Below are the code and all the weights of a small trained network. Each question names an input and a class and asks about switching units off, where a switched-off unit gives its printed mean instead of its output.

import numpy as np


def w(rows, s, z=0):
    codes = np.array(rows[::2]) - 128.0
    scale = np.full(codes.shape[1], s)
    scale[-1] = z or s
    return codes * scale


def norm(h):
    return h / np.sqrt((h * h).mean(-1, keepdims=True) + 1e-5)


def f(y):
    return y / 2 * (1 + np.tanh(0.7978845608 * (y + 0.044715 * y**3)))


def log_softmax(a):
    a = a - a.max(-1, keepdims=True)
    return a - np.log(np.exp(a).sum(-1, keepdims=True))


def net(x, mask):
    res = np.array(x, float).reshape(1, 4) / 4 @ E
    u = 0
    for l in range(2):
        y = f(norm(res) @ A[l][:, :-1].T + A[l][:, -1])
        res = res + np.where(mask[u : u + 13], y, B[l][:, -1]) @ B[l][:, :-1]
        u += 13
    return log_softmax(norm(res)[-1] @ U[:, :-1].T + U[:, -1])


A, B = {}, {}
E = w([
[99,119,190,106,96,65,255,188,74,200,128],'x0',
[106,118,69,133,115,141,140,202,172,131,200],'x1',
[227,127,75,197,160,85,158,177,76,83,87],'x2',
[70,141,47,137,158,152,216,72,134,80,70],'x3',
],0.009)
A[0] = w([
[114,217,130,138,163,168,50,108,206,107,63,85],'0.n1',
[152,95,231,127,85,112,72,174,130,116,166,76],'0.n2',
[122,165,126,105,105,89,94,64,66,149,68,4],'0.n3',
[193,143,164,88,206,184,156,17,83,185,149,72],'0.n4',
[86,108,156,106,74,152,105,139,207,160,105,91],'0.n5',
[69,90,61,117,116,121,199,29,122,102,69,86],'0.n6',
[104,128,152,93,196,90,99,1,42,177,42,67],'0.n7',
[20,82,206,71,203,128,147,69,178,119,135,52],'0.n8',
[150,148,114,136,137,47,100,142,79,124,69,46],'0.n9',
[114,150,40,97,114,195,206,223,232,121,182,86],'0.n10',
[151,105,101,188,201,95,136,170,86,97,108,117],'0.n11',
[92,200,200,176,88,135,241,110,59,207,167,84],'0.n12',
[170,129,127,121,126,95,105,32,83,197,61,57],'0.n13',
],0.0064,0.0049)
B[0] = w([
[90,77,167,191,174,52,133,110,142,147,104,202],'0.n1',
[188,144,71,23,199,77,118,70,21,154,206,196],'0.n2',
[142,113,125,95,74,190,171,173,177,56,93,134],'0.n3',
[116,179,123,164,102,119,175,159,189,30,160,156],'0.n4',
[101,207,133,184,97,127,110,195,56,109,74,162],'0.n5',
[208,150,127,69,188,78,86,92,63,214,188,254],'0.n6',
[132,132,174,46,124,181,153,228,196,3,136,225],'0.n7',
[46,197,130,193,112,130,107,150,52,159,120,198],'0.n8',
[25,186,146,139,99,177,114,206,157,135,106,143],'0.n9',
[154,146,179,20,133,138,134,187,151,12,146,237],'0.n10',
[41,187,192,168,148,200,76,171,72,177,146,199],'0.n11',
[125,31,141,182,212,165,99,94,219,120,94,235],'0.n12',
[131,163,122,51,96,95,139,178,217,18,131,165],'0.n13',
],0.007,0.0051)
A[1] = w([
[137,26,150,137,104,188,210,135,129,169,98,27],'1.n1',
[96,90,5,122,68,106,141,197,183,131,219,23],'1.n2',
[51,213,162,172,142,127,99,149,139,169,145,139],'1.n3',
[95,26,116,193,177,76,76,130,171,116,111,119],'1.n4',
[90,88,128,128,100,52,207,147,174,201,86,3],'1.n5',
[39,132,125,79,38,163,116,57,158,162,164,87],'1.n6',
[207,141,62,203,104,137,145,190,82,110,75,76],'1.n7',
[116,98,158,102,84,130,212,165,82,152,154,161],'1.n8',
[72,188,4,86,165,169,254,33,119,111,126,61],'1.n9',
[133,103,98,83,109,139,191,125,135,192,106,74],'1.n10',
[120,121,46,95,161,128,125,75,84,182,80,84],'1.n11',
[142,133,64,163,98,168,67,54,185,116,123,95],'1.n12',
[107,114,92,162,119,145,57,140,126,45,190,116],'1.n13',
],0.0088,0.0047)
B[1] = w([
[100,31,116,113,137,98,125,111,157,117,127,151],'1.n1',
[151,188,237,111,59,128,95,82,190,26,21,165],'1.n2',
[141,106,6,204,187,170,186,156,68,95,149,204],'1.n3',
[82,97,96,85,190,102,230,146,120,151,189,187],'1.n4',
[144,47,149,214,152,105,132,90,158,169,121,149],'1.n5',
[103,202,218,210,42,154,104,150,79,151,81,185],'1.n6',
[2,195,189,192,48,186,111,86,76,153,117,184],'1.n7',
[132,127,69,138,141,137,128,18,196,89,75,215],'1.n8',
[229,130,173,92,48,56,39,158,85,195,156,254],'1.n9',
[112,82,126,172,112,100,57,111,133,145,133,129],'1.n10',
[119,134,109,85,135,159,154,129,146,96,216,153],'1.n11',
[152,14,201,223,105,93,208,118,184,236,55,182],'1.n12',
[104,88,118,93,130,103,196,94,156,138,104,231],'1.n13',
],0.0093,0.0057)
U = w([
[101,29,168,196,172,92,189,70,179,166,108,169],'0',
[21,229,162,223,94,199,133,149,23,142,125,141],'1',
[148,180,215,67,77,135,129,136,180,6,83,152],'2',
[240,146,148,78,92,74,63,122,56,225,202,125],'3',
[123,132,38,54,239,161,185,181,117,63,226,148],'4',
[146,151,47,107,99,190,132,106,149,153,120,2],'5',
],0.013,0.0059)

Each question gives the input, the list of numbers given to net, and the class t.
The units are the neurons (one row each of A and B). Each row of codes is followed by its name. A weight is (code - 128) times the scale printed after its matrix; where a second scale follows, it is the last column's (A, B and U).
mask holds one flag per neuron, layer by layer. A switched-off neuron (its flag False) gives its mean, the last column of its row in B, instead of its output. The means were averaged over made-up inputs and are rounded, as every weight is.
A unit's drop is (log p(t) with every unit on - log p(t) with that unit switched off) / (log p(t) with every unit on - log p(t) with every unit switched off).
The circuit of an input: a set's keep is (log p(t) with only the set's units on - log p(t) with every unit switched off) / (log p(t) with every unit on - log p(t) with every unit switched off). Starting from the 12 units with the biggest drops (on a tie, the unit counted first), units are removed one at a time, each time the one whose removal leaves the highest keep (on an exact tie, the one counted first), for as long as the keep stays at least 0.8.
circuit, biggest first: the units of the circuit, biggest drop first
unit that matters most: the unit with the biggest drop
k most important neurons: the k neurons with the biggest drops, biggest first
k most important neurons of layer l: the k neurons of layer l with the biggest drops, biggest first
input [8,-4,-5,-8], class 0: unit that matters most -> 0.n12
input [6,8,-7,-7], class 2: circuit, biggest first -> [1.n2, 0.n6]
input [-8,5,1,-8], class 0: 2 most important neurons -> [1.n12, 0.n6]
input [5,-5,5,-5], class 0: 4 most important neurons of layer 0 -> [0.n10, 0.n6, 0.n12, 0.n5]
input [-5,3,-3,6], class 3: 3 most important neurons -> [1.n9, 0.n12, 0.n6]
input [3,-4,-7,8], class 3: 3 most important neurons -> [1.n9, 0.n6, 0.n11]
input [-7,7,-2,-1], class 0: 3 most important neurons of layer 1 -> [1.n12, 1.n13, 1.n4]
input [-1,4,-5,-5], class 1: 4 most important neurons -> [0.n6, 1.n9, 1.n6, 0.n5]
input [0,2,1,1], class 4: 3 most important neurons of layer 1 -> [1.n2, 1.n6, 1.n9]
input [3,6,-8,7], class 1: 2 most important neurons of layer 1 -> [1.n6, 1.n3]
input [7,6,-3,-2], class 0: 2 most important neurons of layer 0 -> [0.n12, 0.n7]
input [6,-8,4,-1], class 2: 2 most important neurons of layer 0 -> [0.n7, 0.n13]
input [4,4,2,-4], class 0: 2 most important neurons of layer 1 -> [1.n9, 1.n8]
input [4,-2,5,-3], class 1: unit that matters most -> 0.n11
input [7,7,-7,-6], class 0: 2 most important neurons of layer 0 -> [0.n12, 0.n11]
input [-7,7,3,0], class 0: 2 most important neurons -> [1.n12, 0.n7]
input [1,3,5,4], class 1: 2 most important neurons -> [1.n7, 0.n11]
input [0,2,3,-2], class 4: 3 most important neurons -> [0.n11, 1.n3, 1.n6]
input [0,-3,3,-3], class 4: 2 most important neurons of layer 0 -> [0.n9, 0.n11]
input [-2,3,5,3], class 1: circuit, biggest first -> [1.n7]
input [-6,5,-6,7], class 3: 2 most important neurons -> [1.n9, 0.n12]
input [6,-6,0,-5], class 0: 4 most important neurons -> [0.n12, 0.n10, 0.n6, 1.n9]
input [1,7,5,6], class 2: 2 most important neurons -> [0.n10, 1.n2]
input [2,-4,-5,6], class 3: 2 most important neurons of layer 0 -> [0.n6, 0.n11]
input [-5,8,1,-7], class 2: 3 most important neurons -> [1.n2, 0.n6, 1.n9]
input [5,6,-6,-1], class 1: 3 most important neurons of layer 1 -> [1.n6, 1.n3, 1.n13]
input [4,6,8,3], class 1: most important neuron of layer 1 -> [1.n7]
